Below is a small trained network, with its code and all its weights. Each question gives an input and a class and asks what happens when units are switched off, that is, made to give their printed mean instead of their output.

import numpy as np


def w(rows, s, z=0):
    codes = np.array(rows[::2]) - 128.0
    scale = np.full(codes.shape[1], s)
    scale[-1] = z or s
    return codes * scale


def f(y):
    return y / 2 * (1 + np.tanh(0.7978845608 * (y + 0.044715 * y**3)))


def log_softmax(a):
    a = a - a.max(-1, keepdims=True)
    return a - np.log(np.exp(a).sum(-1, keepdims=True))


def net(x, mask):
    res = np.array(x, float).reshape(1, 5) / 4 @ E
    y = f(res @ A[0][:, :-1].T + A[0][:, -1])
    res = res + np.where(mask, y, B[0][:, -1]) @ B[0][:, :-1]
    return log_softmax(res[-1] @ U[:, :-1].T + U[:, -1])


A, B = {}, {}
E = w([
[83,50,235],'x0',
[1,206,97],'x1',
[128,139,224],'x2',
[72,7,78],'x3',
[187,186,139],'x4',
],0.0076)
A[0] = w([
[191,123,88,91],'n1',
[130,134,179,183],'n2',
[73,167,76,76],'n3',
[78,132,106,177],'n4',
[146,55,127,97],'n5',
[170,144,119,74],'n6',
[5,116,129,136],'n7',
[130,47,119,104],'n8',
[109,150,208,206],'n9',
[208,14,153,125],'n10',
[102,149,194,77],'n11',
[202,135,69,3],'n12',
[23,184,95,184],'n13',
[244,109,142,185],'n14',
[118,201,138,55],'n15',
[147,88,79,135],'n16',
[84,140,99,148],'n17',
[41,139,214,202],'n18',
[152,64,115,103],'n19',
[201,114,228,232],'n20',
[166,66,107,138],'n21',
[59,88,164,30],'n22',
],0.014,0.005)
B[0] = w([
[91,92,161,157],'n1',
[135,250,90,167],'n2',
[193,162,95,174],'n3',
[204,130,148,166],'n4',
[93,35,68,169],'n5',
[93,119,185,139],'n6',
[183,107,212,199],'n7',
[106,104,128,176],'n8',
[153,254,132,190],'n9',
[108,120,64,233],'n10',
[110,190,154,153],'n11',
[102,100,186,157],'n12',
[189,111,130,219],'n13',
[75,155,155,222],'n14',
[120,103,138,155],'n15',
[111,111,138,162],'n16',
[163,174,139,161],'n17',
[158,196,178,204],'n18',
[106,93,122,164],'n19',
[102,233,32,245],'n20',
[69,119,115,173],'n21',
[158,95,144,161],'n22',
],0.0085,0.012)
U = w([
[93,108,140,96],'0',
[108,73,98,105],'1',
[183,118,241,77],'2',
[246,144,55,115],'3',
[169,171,119,255],'4',
[82,148,204,98],'5',
[127,208,113,110],'6',
],0.014,0.0094)

Each question gives the input, the list of numbers given to net, and the class t.
The units are the neurons (one row each of A and B). Each row of codes is followed by its name. A weight is (code - 128) times the scale printed after its matrix; where a second scale follows, it is the last column's (A, B and U).
mask holds one flag per neuron, in row order. A switched-off neuron (its flag False) gives its mean, the last column of its row in B, instead of its output. The means were averaged over made-up inputs and are rounded, as every weight is.
A unit's drop is (log p(t) with every unit on - log p(t) with that unit switched off) / (log p(t) with every unit on - log p(t) with every unit switched off).
The circuit of an input: a set's keep is (log p(t) with only the set's units on - log p(t) with every unit switched off) / (log p(t) with every unit on - log p(t) with every unit switched off). Starting from the 12 units with the biggest drops (on a tie, the unit counted first), units are removed one at a time, each time the one whose removal leaves the highest keep (on an exact tie, the one counted first), for as long as the keep stays at least 0.8.
units of the circuit, in order: the units of the circuit, biggest drop first
k most important neurons: the k neurons with the biggest drops, biggest first
drop when u is switched off: that unit's drop, to one decimal
input [-1,3,-1,2,-5], class 2: units of the circuit, in order => (n20, n7)
input [-3,-6,4,3,7], class 6: units of the circuit, in order => (n20, n14)
input [0,3,-4,3,-4], class 2: 3 most important neurons => (n20, n7, n10)
input [3,3,-8,3,-5], class 2: units of the circuit, in order => (n7, n20)
input [3,1,7,3,-4], class 2: units of the circuit, in order => (n7)
input [-4,6,6,-3,-7], class 2: units of the circuit, in order => (n20, n7)
input [-8,-5,5,3,5], class 6: 3 most important neurons => (n7, n20, n5)
input [8,3,7,4,1], class 6: 4 most important neurons => (n9, n20, n2, n11)
input [-6,-4,1,-6,8], class 6: 2 most important neurons => (n20, n7)
input [0,-8,-1,-7,8], class 6: drop when n20 is switched off => 0.3
input [-6,-7,4,-8,8], class 6: drop when n20 is switched off => 0.7
input [0,7,-1,-5,-6], class 2: drop when n7 is switched off => 0.3
input [-1,-4,3,-8,6], class 6: drop when n4 is switched off => 0.0
input [-4,-4,5,3,7], class 6: most important neuron => (n20)
